Here is a tiny trained network, its code and every weight. The questions are about switching its units off for an input and a class, where a switched-off unit gives its printed mean instead of its output.

import numpy as np


def w(rows, s, z=0):
    codes = np.array(rows[::2]) - 128.0
    scale = np.full(codes.shape[1], s)
    scale[-1] = z or s
    return codes * scale


def norm(h):
    return h / np.sqrt((h * h).mean(-1, keepdims=True) + 1e-5)


def f(y):
    return np.maximum(y, 0)


def log_softmax(a):
    a = a - a.max(-1, keepdims=True)
    return a - np.log(np.exp(a).sum(-1, keepdims=True))


def net(x, mask):
    res = np.array(x, float).reshape(1, 7) / 4 @ E
    u = 0
    for l in range(3):
        y = f(norm(res) @ A[l][:, :-1].T + A[l][:, -1])
        res = res + np.where(mask[u : u + 16], y, B[l][:, -1]) @ B[l][:, :-1]
        u += 16
    return log_softmax(norm(res)[-1] @ U[:, :-1].T + U[:, -1])


A, B = {}, {}
E = w([
[165,68,84,119,111,221],'x0',
[150,81,66,164,78,38],'x1',
[100,121,247,41,176,70],'x2',
[117,88,159,136,1,164],'x3',
[90,93,88,60,49,114],'x4',
[237,151,115,40,115,169],'x5',
[207,99,218,86,69,119],'x6',
],0.0066)
A[0] = w([
[53,177,123,180,145,75,91],'0.n0',
[182,111,139,143,70,161,63],'0.n1',
[232,191,107,89,116,149,67],'0.n2',
[165,188,146,148,101,179,81],'0.n3',
[181,170,139,117,143,254,92],'0.n4',
[172,118,92,148,115,173,173],'0.n5',
[124,177,207,156,168,166,173],'0.n6',
[107,87,170,129,137,231,72],'0.n7',
[125,79,64,151,44,77,63],'0.n8',
[100,65,174,69,144,65,82],'0.n9',
[104,153,205,142,97,200,63],'0.n10',
[124,84,94,151,34,127,1],'0.n11',
[114,174,169,214,123,49,95],'0.n12',
[104,65,112,151,69,137,112],'0.n13',
[30,169,105,123,193,123,107],'0.n14',
[131,124,150,113,78,157,113],'0.n15',
],0.009,0.0027)
B[0] = w([
[126,211,122,147,139,97,238],'0.n0',
[72,160,30,148,148,130,196],'0.n1',
[181,95,70,173,193,112,227],'0.n2',
[193,220,100,155,143,200,177],'0.n3',
[216,177,160,148,140,209,237],'0.n4',
[144,73,119,203,128,104,212],'0.n5',
[211,210,141,101,43,116,251],'0.n6',
[154,253,177,76,88,242,197],'0.n7',
[81,106,145,122,11,149,241],'0.n8',
[195,18,129,57,238,91,253],'0.n9',
[163,130,102,74,63,169,200],'0.n10',
[155,146,32,218,49,123,208],'0.n11',
[217,189,152,217,191,90,233],'0.n12',
[152,146,77,141,22,83,215],'0.n13',
[57,186,120,45,141,111,253],'0.n14',
[82,122,220,149,171,21,190],'0.n15',
],0.0053,0.0042)
A[1] = w([
[167,51,36,111,114,133,159],'1.n0',
[14,135,173,135,141,82,201],'1.n1',
[172,111,122,138,162,109,170],'1.n2',
[166,38,210,55,134,82,64],'1.n3',
[49,122,131,206,49,127,83],'1.n4',
[151,33,190,4,157,53,59],'1.n5',
[54,171,117,227,161,222,208],'1.n6',
[32,151,16,2,172,134,35],'1.n7',
[105,50,148,156,156,156,4],'1.n8',
[164,121,144,96,199,142,117],'1.n9',
[115,192,114,91,69,116,180],'1.n10',
[112,166,169,90,204,153,91],'1.n11',
[135,159,156,89,244,130,159],'1.n12',
[2,115,92,83,134,114,79],'1.n13',
[70,99,148,117,187,70,108],'1.n14',
[90,93,117,157,31,119,64],'1.n15',
],0.0082,0.0027)
B[1] = w([
[85,88,67,124,187,89,212],'1.n0',
[209,180,88,112,250,181,204],'1.n1',
[170,87,102,83,94,37,185],'1.n2',
[198,105,213,57,96,23,228],'1.n3',
[173,56,65,121,126,81,196],'1.n4',
[141,67,160,69,112,74,255],'1.n5',
[151,76,255,15,64,98,223],'1.n6',
[51,110,97,123,217,163,192],'1.n7',
[116,207,178,168,96,176,129],'1.n8',
[165,87,116,155,91,152,195],'1.n9',
[24,105,100,149,129,175,209],'1.n10',
[103,136,94,161,29,175,202],'1.n11',
[28,52,61,126,52,104,249],'1.n12',
[73,92,68,93,171,238,171],'1.n13',
[177,81,183,160,110,236,182],'1.n14',
[147,56,40,240,23,129,201],'1.n15',
],0.0059,0.0053)
A[2] = w([
[121,160,195,111,183,64,217],'2.n0',
[196,186,88,50,122,152,163],'2.n1',
[111,37,94,204,75,98,190],'2.n2',
[157,155,83,121,181,202,105],'2.n3',
[132,145,144,98,130,72,183],'2.n4',
[102,174,82,200,114,120,176],'2.n5',
[171,95,65,123,137,131,126],'2.n6',
[119,117,55,149,184,17,224],'2.n7',
[122,178,198,229,184,111,92],'2.n8',
[185,87,101,60,149,104,145],'2.n9',
[147,84,104,133,165,57,143],'2.n10',
[208,73,74,117,189,120,81],'2.n11',
[158,129,117,185,24,102,77],'2.n12',
[230,113,240,166,89,96,205],'2.n13',
[105,100,221,85,113,96,8],'2.n14',
[1,133,145,120,95,127,127],'2.n15',
],0.0098,0.0015)
B[2] = w([
[148,108,95,159,10,66,200],'2.n0',
[137,78,139,165,117,113,201],'2.n1',
[49,72,62,170,115,204,239],'2.n2',
[191,121,190,137,216,150,180],'2.n3',
[77,183,110,105,135,66,183],'2.n4',
[126,119,107,61,92,24,189],'2.n5',
[82,141,152,234,176,85,191],'2.n6',
[131,224,194,99,73,212,241],'2.n7',
[127,254,98,151,53,118,167],'2.n8',
[108,81,165,167,116,92,215],'2.n9',
[108,137,122,37,95,179,206],'2.n10',
[118,121,248,215,198,74,196],'2.n11',
[109,94,88,131,133,171,218],'2.n12',
[42,105,118,73,181,152,254],'2.n13',
[133,53,145,114,151,78,194],'2.n14',
[164,84,76,123,245,124,171],'2.n15',
],0.0071,0.0072)
U = w([
[35,82,155,173,182,157,3],'0',
[29,155,91,65,241,160,117],'1',
[72,58,41,182,75,142,211],'2',
[77,230,123,117,112,70,133],'3',
[175,158,185,88,103,250,85],'4',
[98,46,195,54,130,44,178],'5',
[200,86,170,217,211,130,68],'6',
],0.016,0.004)

Each question gives the input, the list of numbers given to net, and the class t.
The units are the neurons (one row each of A and B). Each row of codes is followed by its name. A weight is (code - 128) times the scale printed after its matrix; where a second scale follows, it is the last column's (A, B and U).
mask holds one flag per neuron, layer by layer. A switched-off neuron (its flag False) gives its mean, the last column of its row in B, instead of its output. The means were averaged over made-up inputs and are rounded, as every weight is.
A unit's drop is (log p(t) with every unit on - log p(t) with that unit switched off) / (log p(t) with every unit on - log p(t) with every unit switched off).
The circuit of an input: a set's keep is (log p(t) with only the set's units on - log p(t) with every unit switched off) / (log p(t) with every unit on - log p(t) with every unit switched off). Starting from the 12 units with the biggest drops (on a tie, the unit counted first), units are removed one at a time, each time the one whose removal leaves the highest keep (on an exact tie, the one counted first), for as long as the keep stays at least 0.8.
circuit, biggest first: the units of the circuit, biggest drop first
most important unit: the unit with the biggest drop
top k neurons in layer l: the k neurons of layer l with the biggest drops, biggest first
drop of u: that unit's drop, to one decimal
input [-7,-2,-5,-6,8,8,-1], class 1: circuit, biggest first => [1.n7 2.n0]
input [5,-2,-2,-1,-3,0,-2], class 4: circuit, biggest first => [0.n7 1.n6]
input [-5,-1,0,-1,-2,-6,-4], class 3: most important unit => 0.n12
input [0,2,-6,1,0,8,-7], class 6: circuit, biggest first => [1.n12 2.n11 2.n3]
input [-6,-7,-3,3,8,8,-3], class 4: circuit, biggest first => [0.n4 0.n3]
input [7,-6,3,1,7,-3,-4], class 1: top 2 neurons in layer 2 => [2.n15 2.n7]
input [6,-1,1,-5,1,1,7], class 6: top 2 neurons in layer 0 => [0.n4 0.n2]
input [7,-7,-5,-6,-6,4,-2], class 6: top 3 neurons in layer 0 => [0.n2 0.n5 0.n8]
input [3,-4,-7,-1,0,1,-7], class 4: top 2 neurons in layer 0 => [0.n9 0.n2]
input [7,-1,2,-6,8,8,2], class 6: top 2 neurons in layer 0 => [0.n4 0.n2]
input [7,-5,2,1,7,-1,2], class 4: top 2 neurons in layer 0 => [0.n7 0.n4]
input [-8,4,-8,3,-6,-5,-7], class 3: top 2 neurons in layer 0 => [0.n12 0.n0]
input [8,7,7,-8,-6,6,-6], class 0: top 2 neurons in layer 1 => [1.n12 1.n1]
input [8,-8,5,3,1,-6,2], class 4: circuit, biggest first => [0.n7]
input [-1,-1,-2,-5,3,-6,2], class 1: top 4 neurons in layer 1 => [1.n12 1.n3 1.n13 1.n7]
input [4,1,0,8,-7,2,-6], class 4: top 3 neurons in layer 0 => [0.n7 0.n4 0.n3]
input [4,-4,5,-2,8,-7,-1], class 1: top 2 neurons in layer 1 => [1.n7 1.n13]
input [-6,3,0,0,0,1,1], class 3: drop of 0.n0 => 0.3
input [-8,4,1,-5,-7,-2,7], class 3: drop of 0.n12 => 0.3
input [0,0,1,-6,2,-8,-4], class 1: most important unit => 0.n14
input [4,4,-2,-3,-6,-5,0], class 3: top 2 neurons in layer 2 => [2.n8 2.n7]
input [8,-7,-3,-5,7,5,6], class 6: drop of 0.n2 => 0.2
input [2,-5,-3,1,-1,0,-5], class 4: drop of 1.n6 => 0.0
